Below are the code and all the weights of a small trained network. Each question names an input and a class and asks about switching units off, where a switched-off unit gives its printed mean instead of its output.

import numpy as np


def w(rows, s, z=0):
    codes = np.array(rows[::2]) - 128.0
    scale = np.full(codes.shape[1], s)
    scale[-1] = z or s
    return codes * scale


def norm(h):
    return h / np.sqrt((h * h).mean(-1, keepdims=True) + 1e-5)


def f(y):
    return np.maximum(y, 0)


def log_softmax(a):
    a = a - a.max(-1, keepdims=True)
    return a - np.log(np.exp(a).sum(-1, keepdims=True))


def net(x, mask):
    res = np.array(x, float).reshape(1, 6) / 4 @ E
    u = 0
    for l in range(3):
        y = f(norm(res) @ A[l][:, :-1].T + A[l][:, -1])
        res = res + np.where(mask[u : u + 12], y, B[l][:, -1]) @ B[l][:, :-1]
        u += 12
    return log_softmax(norm(res)[-1] @ U[:, :-1].T + U[:, -1])


A, B = {}, {}
E = w([
[138,3,121],'x0',
[203,126,158],'x1',
[167,133,9],'x2',
[125,130,126],'x3',
[126,127,129],'x4',
[127,130,128],'x5',
],0.00049)
A[0] = w([
[115,171,138,6],'0.n1',
[148,213,66,121],'0.n2',
[25,144,110,46],'0.n3',
[101,91,155,51],'0.n4',
[253,136,191,81],'0.n5',
[139,130,69,37],'0.n6',
[132,114,108,78],'0.n7',
[150,161,180,250],'0.n8',
[252,144,133,98],'0.n9',
[169,167,133,64],'0.n10',
[206,140,194,99],'0.n11',
[130,54,96,253],'0.n12',
],0.0024,0.00054)
B[0] = w([
[150,149,119,148],'0.n1',
[172,121,148,234],'0.n2',
[88,109,65,191],'0.n3',
[159,175,119,161],'0.n4',
[5,117,47,226],'0.n5',
[165,133,124,174],'0.n6',
[139,144,146,145],'0.n7',
[103,176,160,213],'0.n8',
[42,113,44,221],'0.n9',
[134,159,107,161],'0.n10',
[82,116,122,199],'0.n11',
[158,165,130,255],'0.n12',
],0.002,0.0011)
A[1] = w([
[197,163,140,168],'1.n1',
[142,252,139,46],'1.n2',
[113,122,58,218],'1.n3',
[143,194,140,28],'1.n4',
[106,188,118,1],'1.n5',
[91,210,176,149],'1.n6',
[106,214,156,62],'1.n7',
[66,173,237,33],'1.n8',
[61,115,35,194],'1.n9',
[123,43,182,69],'1.n10',
[97,130,173,20],'1.n11',
[49,208,233,101],'1.n12',
],0.0015,0.00067)
B[1] = w([
[165,42,138,146],'1.n1',
[168,214,193,164],'1.n2',
[57,157,216,222],'1.n3',
[171,176,154,137],'1.n4',
[128,184,135,138],'1.n5',
[220,136,172,181],'1.n6',
[194,192,143,158],'1.n7',
[112,12,197,168],'1.n8',
[28,193,211,247],'1.n9',
[183,200,51,147],'1.n10',
[115,85,161,135],'1.n11',
[190,11,234,195],'1.n12',
],0.0011,0.0014)
A[2] = w([
[161,160,44,110],'2.n1',
[156,241,192,192],'2.n2',
[204,112,127,116],'2.n3',
[108,137,225,159],'2.n4',
[110,2,98,207],'2.n5',
[185,171,68,99],'2.n6',
[156,169,63,96],'2.n7',
[159,132,33,151],'2.n8',
[59,163,194,254],'2.n9',
[140,186,48,152],'2.n10',
[43,50,109,152],'2.n11',
[192,67,114,167],'2.n12',
],0.002,0.00073)
B[2] = w([
[85,53,220,179],'2.n1',
[198,109,22,213],'2.n2',
[104,139,81,139],'2.n3',
[122,53,83,201],'2.n4',
[204,240,133,222],'2.n5',
[136,59,206,166],'2.n6',
[110,43,194,168],'2.n7',
[104,86,254,191],'2.n8',
[123,97,43,252],'2.n9',
[115,51,205,199],'2.n10',
[152,196,93,225],'2.n11',
[128,220,112,158],'2.n12',
],0.0015)
U = w([
[122,12,238,214],'0',
[14,174,40,148],'1',
[255,233,101,3],'2',
],0.005,0.00067)

Each question gives the input, the list of numbers given to net, and the class t.
The units are the neurons (one row each of A and B). Each row of codes is followed by its name. A weight is (code - 128) times the scale printed after its matrix; where a second scale follows, it is the last column's (A, B and U).
mask holds one flag per neuron, layer by layer. A switched-off neuron (its flag False) gives its mean, the last column of its row in B, instead of its output. The means were averaged over made-up inputs and are rounded, as every weight is.
A unit's drop is (log p(t) with every unit on - log p(t) with that unit switched off) / (log p(t) with every unit on - log p(t) with every unit switched off).
The circuit of an input: a set's keep is (log p(t) with only the set's units on - log p(t) with every unit switched off) / (log p(t) with every unit on - log p(t) with every unit switched off). Starting from the 12 units with the biggest drops (on a tie, the unit counted first), units are removed one at a time, each time the one whose removal leaves the highest keep (on an exact tie, the one counted first), for as long as the keep stays at least 0.8.
circuit, biggest first: the units of the circuit, biggest drop first
top k neurons: the k neurons with the biggest drops, biggest first
k most important neurons of layer l: the k neurons of layer l with the biggest drops, biggest first
drop when u is switched off: that unit's drop, to one decimal
input [-1,4,-3,-5,4,3], class 1: circuit, biggest first	(0.n5)
input [8,-3,-6,7,6,-7], class 2: 4 most important neurons of layer 1	(1.n9; 1.n10; 1.n3; 1.n12)
input [-6,7,5,3,7,7], class 1: circuit, biggest first	(0.n9; 0.n5; 2.n5)
input [-6,6,-1,-3,2,8], class 1: circuit, biggest first	(0.n5; 0.n9)
input [-7,7,3,4,4,-8], class 1: circuit, biggest first	(0.n9; 0.n5)
input [5,-4,6,3,8,0], class 0: top 3 neurons	(0.n12; 1.n12; 0.n5)
input [8,-4,4,6,-3,-2], class 2: top 2 neurons	(2.n5; 0.n5)
input [0,-8,8,2,6,-4], class 0: top 2 neurons	(0.n5; 0.n9)
input [7,-6,-5,2,5,-6], class 2: top 3 neurons	(2.n5; 0.n5; 1.n10)
input [-6,7,4,5,-8,-3], class 1: top 2 neurons	(0.n9; 0.n5)
input [-7,4,7,0,5,4], class 0: top 4 neurons	(2.n10; 2.n6; 2.n1; 2.n7)
input [8,-6,-4,-2,-3,8], class 2: top 3 neurons	(2.n5; 0.n5; 0.n9)
input [-4,-7,7,-1,-4,-8], class 0: 2 most important neurons of layer 0	(0.n5; 0.n2)
input [6,8,5,2,-4,6], class 1: 2 most important neurons of layer 1	(1.n12; 1.n9)
input [8,7,-4,-7,0,-6], class 2: top neuron	(2.n5)
input [6,-4,-4,-2,-7,4], class 2: top 2 neurons	(0.n5; 0.n9)
input [-4,-7,7,2,-8,7], class 0: 2 most important neurons of layer 0	(0.n5; 0.n2)
input [0,8,5,-2,0,-5], class 1: drop when 0.n5 is switched off	0.7
input [2,-7,7,-6,-2,2], class 0: drop when 0.n5 is switched off	0.4
input [-3,5,6,-5,-6,1], class 0: drop when 0.n2 is switched off	0.2
input [7,-1,4,1,7,-8], class 2: top neuron	(2.n5)
